In the rows, zero is written as 128.
Facts:
flosu: ω 141; λ gruzun, kliba
retifu: ω 821; λ brokem, vebo
griklak: ω 821; λ pabok
trekudel: ω 141; λ nubrum
klonuvam: ω 141; λ broben
kluniskan: ω 821; λ ketro, bude
klami: ω 821; λ kliba
samel: ω 821; λ kliba, dribre
moma: ω 821; λ troplodum, dapil, trudun, klurun
geba: ω 141
vugok: ω 821; λ brokem, pliruman
nadu: ω 141
ruskim: ω 821; λ trudun
zufa: ω 141; λ gufiskir, kliba, gretegi
logokik: ω 141; λ pagek
graplas: ω 821; λ vodi
pliruman: ω 141; λ gretegi
klapen: ω 821; λ naru, kliskenen
troplodum: ω 141; λ griral, kliba, gretegi
tredos: ω 821; λ stemu, nadu
geskon: ω 141; λ dapil
stoplum: ω 141
skoristim: ω 821; λ gretegi, taso
petar: ω 141; λ magruko, tagran
zodobi: ω 141; λ dasku, moma, klapen, gretegi
vono: ω 821; λ griral
tero: ω 141; λ musom
tramitas: ω 141; λ taso
satum: ω 821; λ tronek
flazom: ω 141
pusker: ω 141; λ musom, skoristim, kliba, trudun, zipem
flomevo: ω 141; λ gruzun, godoskor
trelam: ω 821; λ greston, griral
ditik: ω 141; λ griklak, gebriti
grotrir: ω 821; λ stemu, griklak
fliplodam: ω 141; λ dribre
taso: ω 141; λ troplodum
lustur: ω 821; λ naru
zipem: ω 821; λ greston, kliskenen
skekan: ω 141; λ stiflamos, tramitas, taso
brokem: ω 141
broben: ω 821; λ brodo
dilek: ω 141; λ trelam
stiflamos: ω 821; λ kliba, gretegi
gakubrem: ω 821; λ moma
dribre: ω 141; λ stiflamos, kliba
dapil: ω 821; λ gretegi
skaremak: ω 821; λ troplodum, vubrum
romul: ω 821; λ dribre, taso
folu: ω 141; λ gretegi, klurun, taso
gebriti: ω 821; λ skaremak, skoristim, vubrum
dasku: ω 141; λ gebriti, moma
pabok: ω 821
sizezuk: ω 821; λ zeklum
nobror: ω 821; λ zugrak, geba, kliba, gretegi
druklo: ω 141; λ vubrum
gretegi: ω 821
zeklum: ω 141; λ plever, vubrum
tronek: ω 141; λ druklo, tagran
rotokles: ω 141
tusim: ω 821; λ troplodum, naru, skugum
gratra: ω 821; λ griral, klurun
dovus: ω 821; λ troplodum, griral
greston: ω 821; λ troplodum, griral
gufiskir: ω 821; λ skekan, rotokles
paplok: ω 821; λ troplodum
magal: ω 821; λ griral, kliskenen, gretegi
trudun: ω 141; λ nadu, tramitas
vuto: ω 141; λ zugrak, rotokles
magruko: ω 821
groli: ω 141; λ nadu
nebak: ω 821
klazak: ω 821; λ vubrum
trebol: ω 141; λ plever
naru: ω 141; λ troplodum, taso
vebo: ω 141; λ dapil
larel: ω 141; λ trudun, folu
tukis: ω 821; λ dovus
bagrobru: ω 821; λ dilek
bude: ω 141; λ rotokles, grotrir
skugum: ω 141; λ tagran
nepidok: ω 141; λ kliba, geskon
kliskenen: ω 821; λ stemu, gretegi
bresu: ω 141
griral: ω 821; λ dapil
pleka: ω 141; λ kobri
bruzin: ω 141; λ skoristim, stoplum, folu
naskabik: ω 821; λ stiflamos, klapen, gretegi
brodo: ω 141; λ lustur, stoplum, tramitas
brozel: ω 821; λ taso
nutra: ω 141; λ tegradrik
musom: ω 141; λ gretegi
dabru: ω 821; λ gretegi
tegradrik: ω 141; λ dasku, stemu, skekan, geba, lustur, pleka, brokem
nubrum: ω 821; λ greston, brozel, vubrum
dipes: ω 821
vibuban: ω 141; λ klurun
lada: ω 821; λ bruzin, tronek
novam: ω 821; λ pleka, tagran, gruzun
kobri: ω 821; λ zeklum
kesok: ω 141; λ naru, dovus, taso
pagek: ω 821; λ trudun
stemu: ω 141; λ skaremak
tagran: ω 141
gruzun: ω 141
zugrak: ω 141; λ nadu, feskugu
feskugu: ω 821; λ stemu, vubrum
tudo: ω 141; λ kobri, pleka, petar, nebak
fledres: ω 141; λ broben, pagek, trelam
ravos: ω 141; λ stiflamos, brokem
plever: ω 141; λ gretegi
kuplem: ω 141; λ flazom, lustur, gretegi, tramitas
vubrum: ω 141
godoskor: ω 141; λ gretegi
kliba: ω 821; λ gretegi
briplal: ω 141; λ geba, tagran, groli
rasogu: ω 821; λ stiflamos, geskon, tramitas
ketro: ω 141; λ greston, gratra
klurun: ω 821; λ brozel
skagre: ω 141; λ tramitas
vodi: ω 821; λ dribre, logokik

Known rows:
[108 139 131 124 129 112 125 141 119 105 144  82 130 138 123 126 131 134
 128 147 140 156 145 120 126 142 124 110 144 161 136 126 130 129  90]: dipes
[128 148 151 109 126 137 109 148  85 117 199  96 115 121 119 104 148 145
 109 151 145 153 139 132 111 124 123 121 140 142 141 114 134 146 133]: nubrum
[128 110 140 130 129 103 120 134 116 108 110 119 111 137 129 130 128 139
  67 133 136 114  89 114  99 116 113 101 145 126 110 138 135 121  87]: flazom
[138 105 144 136 128 127 115 130 144 128 114 122 141 133 140 142 127 160
 124 115 140  78 110 130 165 104 121 106 155 127 118 134 137 141 151]: kesok
[101 155 135 128 130 148 129 121 135  97 129 104 127 139 125 111 145 126
 123 145 138 132 152 120 143 150 127 125 132 150 132 124 123 136 115]: novam
[130  89 144 123 131 113 123 109 115 122 104 159 112 138 132 148 135 146
 156 125 124 114 117 131 136 134 124 115 138 105 116 132 141 125 153]: zodobi
[126 103 144 120 120 142 113 106 129 113  94 141  95 132 139 132 136 160
 127 127 140 124 112 123 108 129 122 111 131 111 110 150 154 133  99]: larel
[130  98 142 131 128  91 120 142 123 108 119 110 123 140 128 133 129 143
  83 131 137 121  92 114  97 114 112 101 140 121 111 140 133 117  74]: rotokles
[105 152 133 119 130 152 121 129 117 115 148 113 123 136 128  94 157 128
 143 144 144 131 152 132 146 151 125 130 133 137 136 114 127 145 152]: kobri
[123 152 150 124 134 127 138 131 128 118 153 119  88 154 115 130 117 136
 192 136 146 155 172 133 107 139 129 148 148 149 141 126 137 144  36]: klami
[130 108 142 127 132 111 126 134 128 130 120 133 118 152 129 125 136 137
 108 122 145  97  95 130 110 116 115 120 142 113 116 134 138 135  83]: ravos
[112 145 131 126 130 113 126 138 123  97 148  81 128 136 120 129 133 130
 111 147 139 155 144 118 122 141 123 107 143 163 133 124 125 131  82]: magruko
[107 137 129 119 130 116 128 140 125 114 143  97 134 138 125 121 139 135
 145 145 142 151 152 128 142 142 125 119 139 144 138 121 131 133 110]: vugok
[123 112 152 121 130 132 116 133 126 109 119 146 126 136 129 117 152 144
  76 117 139  99  86 128 117 109 119 123 128 114 120 131 143 121 107]: dilek
[106 139 119 112 134  99 120 135 133 116 138  98 122 133 144 129 128 140
 111 147 150 146 176 126 136 149 124 125 131 127 142 133 135 124  76]: tredos
[126 106 148 126 130 122 118 121 125 112 112 141 110 138 130 127 138 148
 118 125 138 113 104 126 112 121 119 117 135 118 115 134 141 130 117]: tero
[124 108 146 125 128 126 119 126 128 115 107 139 119 138 132 119 141 145
  93 126 142  99  96 128 122 116 118 122 135 109 112 130 143 128 116]: klonuvam
[ 79 153 152 119 138 115 116 145 153  85 154 114 125 124 127 166 144 152
  77 105 134 128 189 125 139 122 123 111 174 178 152 114 143 159  84]: dovus
[150 104 154 126 140 109 129 110 115 123 117 163  90 153 123 159 115 135
 144 119 128 115 118 136 107 123 124 127 147 123 116 133 146 125 100]: zufa
[112 158 161 118 136 105 102 123 103 123 182  87 102 119 141 129 128 153
 122 146 143 132 202 126 125 135 104 119 171 130 138 116 126 171 127]: skaremak

Rows:
No name comes twice in this set of rows, the named rows included.
[112 140 142 121 124 137 137 149 134 123 158 114 126 145 118 110 138 148
 204 144 149 157 155 132 136 137 127 136 133 135 139 125 135 137  74]	vodi
[119 127 137 117 113 147 119 150 112 113 167  98 140 126 112 107 151 162
 210 148 139 182 137 131 138 128 141 109 138 156 139 125 136 137 129]	klurun
[107 111 114 110 138 103 127 112 104 122 121 127 106 146 121 169 144 117
 215 132 115 165 167 140 118 170 144  90 158 172 134 112 139 153 171]	dapil
[131 104 145 126 124 129 116 121 117 121 114 133 118 135 129 120 137 151
 124 133 138 114  93 125 124 117 121 109 138 114 112 138 140 129 131]	bruzin
[ 90 157 158 111 137 118 110 153 144  79 170 121 127 118 125 153 153 150
  40 100 137 132 175 129 143 113 132 118 162 176 160 110 147 149  72]	greston
[123 147 111 117 135 131 126 140 130 131 128  93 115 153 131 121 138 126
 139 135 158 132 149 137 125 141 134 124 147 162 135 125 139 158  88]	rasogu
[115  98 149 121 136  85 114 126 124 139 132 142 114 132 149 120 135 154
 113 134 141  87 139 130 132 124  97 124 135  65 115 132 131 126 127]	stemu
[139 125 125 115 140 116 130 111 103 114 137 124 113 132 124 170 119 122
 173 136 120 160 166 141 144 159 147 115 140 165 146 119 137 119 167]	dabru
[117 118 147 133 131 134 120 112 129 101  97 134 118 139 133 127 139 134
  61 127 135  95 100 117 125 125 114 114 140 115 107 135 133 129 120]	briplal
[130 109 157 130 126 125 129 134 129 128 128 142 114 150 125 117 133 151
 153 129 147 108 101 129 114 111 118 129 141 104 116 137 137 138  77]	fliplodam
[121  98 146 124 129  98 123 144 133 117 123 132 128 141 133 119 137 150
 109 127 141 108  99 123 114 118 113 118 132  95 114 134 134 118  95]	bude

The same objects again, as new rows of numbers:
Known rows:
[116 115 106 135 113 139  97 128 141  96 104 134 102 106 115 159 164 146
 116 126 138 128 141 132 152 130 123 134  97]: ketro
[116 114 155 147  95 127 181 107 128 168 144 133 157 171 161 182 134 108
 116  93 132 106 101 110 103 136 102 118 178]: lada
[122 107 153 111 120 138 151 130 129 149 142 133 162 145 119 192 116 146
 123 134 133 104 120 140 136 119  93 142 170]: brozel
[161 178 171 150 103 160 125 156 144 159 135  94 152 141 152 164 131 109
 179 162 166 139 104  88 118 124  54 147 229]: sizezuk
[113 111 159 122 112 101 142 105 153 142 148 127 159 140 108 186 111 142
 131 156 137 105 137 166 127 114 106 125 179]: gretegi
[130 138 146 161 106 105 100  80 157 112 109 106  92 133 158 166 168 146
 122 145 125 148 166 144 130 142 140  99 109]: godoskor
[133 111 169 130 118 147 145 127 126 146 131 132 159 162 130 187 132 135
 131 138  99 126 114 134 134 114  94 131 179]: magal
[111 128 119 155  97 117 109 114 155  85 114 127 103 121 125 151 169 131
 104 131 141 126 148 130 115 157 131 100 111]: groli
[156 130 125 145 105 152  99 108 187 109 111 133  88 152 160 112 112 179
  92 130 177 110 161 106 104 165 114 100 104]: petar
[133 117 126 161 115 145 102 108 134 126 105 115  96 142 162 163 172 148
 125 127 121 149 130 126 146 134 128 117  99]: pusker
[114 112 106 158 117 125  98 105 150 116 117 120  92 124 135 161 168 144
 123 139 135 133 132 139 134 137 129 122 102]: trudun
[116 115 177 146 131 142 132 128 136 150 139 147 149 176 142 182 142 150
 127 136  86 132 114 138 119 123 102 125 193]: samel
[137 105 167 131 130 160 144 135 119 145 131 128 164 173 130 189 122 143
 120 130 101 118 104 130 143 117  90 135 167]: gakubrem
[153 140 164 102  99  46 165 112 197 135 138 139 156 120  75  92  73 184
 218  26 105 132  62 175 153  90 156 156 188]: pabok
[124 101  44 113  65 148 102  89 148 136 107 174  83 127 170 105 160 104
 140 146  84 124 228 121 154  72 129 162 138]: dilek
[156 100 149 164 140 143 130 109 122 125 148 124 191 195 133 152 110 108
 136 151 100 116  90 157 117  98  91  93 179]: vugok
[115  94  91 158  98 126 112  87 170 122 126 110  95 129 134 164 154 138
 136 149 132 131 119 136 134 151 124 126  93]: brodo
[111 129 115 150 106 119 100 121 147  85 106 131 101 112 118 150 173 134
 117 129 138 138 138 134 129 140 130 111 113]: zugrak
[128  96 159 109 123 141 148 126 139 154 140 138 162 152 122 190 110 153
 121 131 118 107 126 146 146 115  98 143 163]: dovus
[125 127 163 113 103 105 152 141 153 110 136 143 164 132  86 152 115 144
 152 100 106 126  98 142 140 119 111 136 192]: grotrir

Rows:
No name comes twice in this set of rows, the named rows included.
[106  97  88 150  97  98 117  77 174 134 134 115  94 110 127 167 152 138
 132 146 172 119 136 150 129 144 132 125  95]	stoplum
[143 111 104 171 132 121  92  87 141 102 118 112 116 144 143 137 152 125
 136 153 140 127 124 162 130 111 128  93  99]	pliruman
[128 134 160 135 105 144 154 148 119 149 133 126 161 150 132 174 136 114
 136 114 143 116  95 108 124 124  88 137 195]	klazak
[143 122 114 174 118 148  95 115 138  93 109 118 118 149 143 134 157 128
 115 130 120 140 118 125 127 138 119  95 104]	nutra
[117 117 168 122 108 115 146 134 144 111 143 142 164 144 103 180 127 132
 121 139 103 122 122 148 126 127 103 121 187]	gufiskir
[136 101 111 142 134 172 103 129 113 131 107 124 101 127 142 170 166 152
 109 117 139 128 121 116 160 125 120 142  73]	vibuban
[ 98 123 113 141 103 102 102 105 162  84 118 128  96 102 117 153 161 139
 119 144 158 120 155 149 124 145 135 112 107]	nadu
[145 157 117 167 112 130  82 117 149 130 110  88  98 106 152 148 167 131
 165 168 175 143 135 122 132 125 108 130 134]	plever
[109  99 102 145 112  86  99  67 160 135 129 100  92  96 128 181 150 144
 141 176 173 116 151 182 133 123 134 122  91]	flazom
[113 125 100 163  98 113 130 101 138 136 118 121  97 121 161 143 162 117
 116  96 183 111 125 111 110 140 130 114 108]	druklo

The same objects again, as new rows of numbers:
Known rows:
[136 135 114 127 136 122 133 128 152 132 131 116 152 118 114 126 103 127
 132 116 116 120 139 117 140 122 112 130 118 121 120 157 123 123 117 115
 133 130 126 114 112 113 112 111 125 137 126 159 120]: magal
[137 135 117 118 136 110 112 109 132 140 132 132 105 126 137 151 121 111
 130 111 113 130 137 121 110 134 109 120 108 121 116 124 152 120 136 135
 127 130 100 128 136 109 120 112 126 120 123 137 122]: tramitas
[139 125 132 119 153  96 129 121 144 136 163 136 106 136 123 146 112 121
 117 122 150 127 149 121 108 145 108 126 121 118 113 124 146 119 132 139
 127 132 103 113 133 110 114 108 120 120 132 135 131]: flosu
[142 120 163 149 132 126 150 107 144 155 156 188 107 131 141 129 111 141
 149 109 149 137 139 127 108 120 134 124 145 115 129 121 132 120 126 122
 125 134 101 111 112 108 114 108 123 119 118 121 127]: tudo
[140 129 124 121 134 105 115 111 126 140 132 132 103 129 138 146 111 111
 128 111 116 133 137 120 110 133 111 125 110 123 116 123 151 120 139 134
 127 129 102 122 141 109 117 115 125 121 120 138 121]: trudun
[137 146 115 123 150 107 130 119 148 133 137 114 151 115 113 128 108 118
 133 124 109 126 138 118 132 120 113 125 117 116 125 146 124 123 120 114
 132 133 116 130 111 110 139 117 122 165 123 140 124]: kliba
[138 143 115 135 148 106 142 134 157 133 132 116 133 120 114 124 102 131
 128 129 125 119 144 118 146 124 108 130 128 118 115 147 126 124 119 117
 142 132 113 120 109 115 120 111 121 166 129 158 125]: klami
[139 124 125 114 125 112 114 115 138 142 136 136 107 127 146 156 117 124
 112 121 112 126 137 118 110 159 185 126 104 142 120 120 167 117 122 122
 128 128  98 110 121 116 117 138 144 120 123 118 130]: druklo
[151 130 113 125 129 137 128 152 153 137 135 116 169 119 113 129 107 128
 117 112 126 122 139 122 128 120 109 127 115 127 158 161 128 124 126 116
 144 131 135 107 109 108 114 109 124 117 121 178 125]: tukis
[138 126 121 117 141 101 111 107 129 135 143 138 108 133 135 128 121 115
 145 122 112 156 158 118 112 139 116 125 109 116 110 120 151 120 130 134
 125 132 102 129 119 119 134 121 130 121 117 125 121]: groli
[138 136 114 118 137 104 111 111 130 138 131 135 108 129 134 155 116 110
 126 109 113 126 141 132 108 137 111 128 113 119 117 120 144 121 132 131
 126 131  98 126 136 111 121 112 122 118 126 137 129]: geskon
[138 128 116 117 149 101 113 108 129 140 131 156 106 126 136 136 134 109
 144 111 109 153 150 118 109 131 128 124 110 116 118 120 167 118 128 124
 131 131 101 135 119 109 158 127 134 118 118 121 125]: geba
[143 135 142 117 130  97 122 111 127 144 134 147 107 126 161 188 102 111
 120 144 126 131 142 122 109 125 112 121 120 143 115 122 150 122 133 136
 127 148 100 111 156 110 145 122 121 120 119 144 122]: logokik
[140 123 119 118 130 119 114 139 135 155 135 137 108 130 134 162 119 129
 116 140 112 125 139 121 108 169 196 122 107 139 116 122 175 119 123 117
 131 131 100 108 114 126 119 145 139 118 126 120 131]: tronek
[139 130 120 122 134 103 115 113 135 137 149 122 105 134 134 158 108 109
 121 111 131 122 139 131 110 148 111 126 121 120 114 120 134 119 130 141
 129 133 100 116 136 108 114 109 120 121 128 151 129]: nepidok
[140 133 113 117 138 128 127 110 146 133 136 115 169 120 114 129 104 115
 134 114 107 129 140 118 130 119 110 130 109 126 135 152 125 123 121 116
 134 140 124 115 112 113 127 123 148 136 120 144 123]: greston
[140 125 133 136 125 131 124 111 170 133 133 114 123 119 129 129 106 155
 120 118 112 119 140 119 150 125 143 147 110 133 126 170 126 123 118 116
 128 150 132 110 111 136 116 117 143 122 127 132 122]: klazak
[149 122 111 118 206 144 110 109 133 135 133 152 122 123 118 158 125 163
  95 113 108 119 162 121 210 122 127 179 147 133 240 146 124 188 128 118
 129 148 129 109 205 122 196 159 184 223 121 121 181]: pabok
[160 120 139 141 169 148 161 115 135 185 135 154 111 119 118 131 114 139
 178 122 111 170 137 116 110 124 174 124 151 118 213 178 126 128 125 119
 161 129 126 113 116 109 163 141 120 147 121 119 124]: magruko
[140 141 115 120 138 122 112 111 129 148 131 148 107 121 136 157 147 111
 133 113 109 132 135 120 111 133 125 128 105 119 139 123 181 117 144 125
 128 131 102 133 135 107 136 133 153 120 119 122 121]: stoplum

Rows:
No name comes twice in this set of rows, the named rows included.
[140 128 112 119 168 125 116 107 129 135 132 117 117 120 117 128 110 147
 125 112 106 131 164 118 176 123 110 147 124 122 144 150 124 142 121 116
 130 145 112 122 128 133 153 130 155 162 117 136 122]	grotrir
[137 126 110 116 129 146 147 113 148 135 133 112 189 118 113 130 103 114
 143 138 108 123 136 119 133 123 108 135 109 138 121 146 121 120 135 114
 140 139 130 109 111 111 122 121 170 156 119 137 122]	trelam
[136 124 126 118 148 107 114 108 134 156 132 169 108 126 127 130 133 113
 142 120 111 153 142 117 110 128 166 122 115 118 131 120 180 119 130 120
 127 132  98 113 112 111 144 136 124 122 119 119 126]	tagran
[145 126 114 121 146 124 117 109 136 133 135 118 116 117 114 130 102 148
 144 111 111 145 159 119 176 120 111 147 115 130 114 150 126 128 123 116
 139 146 109 120 114 140 119 116 151 128 121 164 124]	kluniskan
[140 132 126 121 149  97 119 123 139 133 132 129 112 127 125 162 118 111
 100 111 131 126 137 122 107 143 111 125 104 118 124 123 165 118 132 136
 130 134  99 119 155 109 116 111 120 116 139 132 128]	musom
[147 130 137 119 158  99 127 168 159 133 138 120 123 132 115 179 111 115
  96 112 173 117 141 122 106 156 113 123 107 116 129 123 164 122 139 143
 128 135 102 110 175 114 114 112 122 118 173 146 132]	tero
[138 135 116 129 145 120 122 110 138 132 135 115 115 120 117 130 104 146
 144 126 112 128 156 122 152 121 110 135 122 122 113 155 125 123 118 114
 133 136 115 120 110 135 124 114 132 143 116 147 123]	tredos
[141 127 130 147 155 119 157 141 162 135 133 114 112 118 116 130 105 156
 140 146 125 122 146 118 123 120 119 127 133 114 121 160 124 129 118 116
 143 131 116 111 112 120 116 113 123 165 125 126 121]	novam
[140 146 108 117 155 109 121 112 143 135 136 112 176 121 115 128 118 109
 139 114 107 130 138 119 115 120 116 121 112 117 151 149 123 122 118 116
 129 134 122 144 112 108 162 128 138 163 121 128 116]	gretegi
[143 137 129 137 128 237 143 110 136 163 147 165 107 133 148 147 154 114
 173 164 115 121 140 121 112 124 117 136 119 124 114 122 134 118 213 144
 131 136 127 111 173 109 117 107 150 120 116 188 124]	klonuvam
[138 121 128 121 148 126 111 110 131 134 162 154 107 123 153 182 110 147
  98 114 129 119 149 124 125 133 112 120 130 139 136 120 126 121 139 121
 131 131 101 110 196 118 114 113 135 117 116 137 160]	ditik
[140 134 111 135 126 153 113 211 154 149 133 117 110 117 112 132 105 185
 111 190 111 119 138 122 124 173 228 141 109 166 118 179 125 150 119 116
 186 139 141 111 111 170 113 155 142 146 152 122 123]	satum

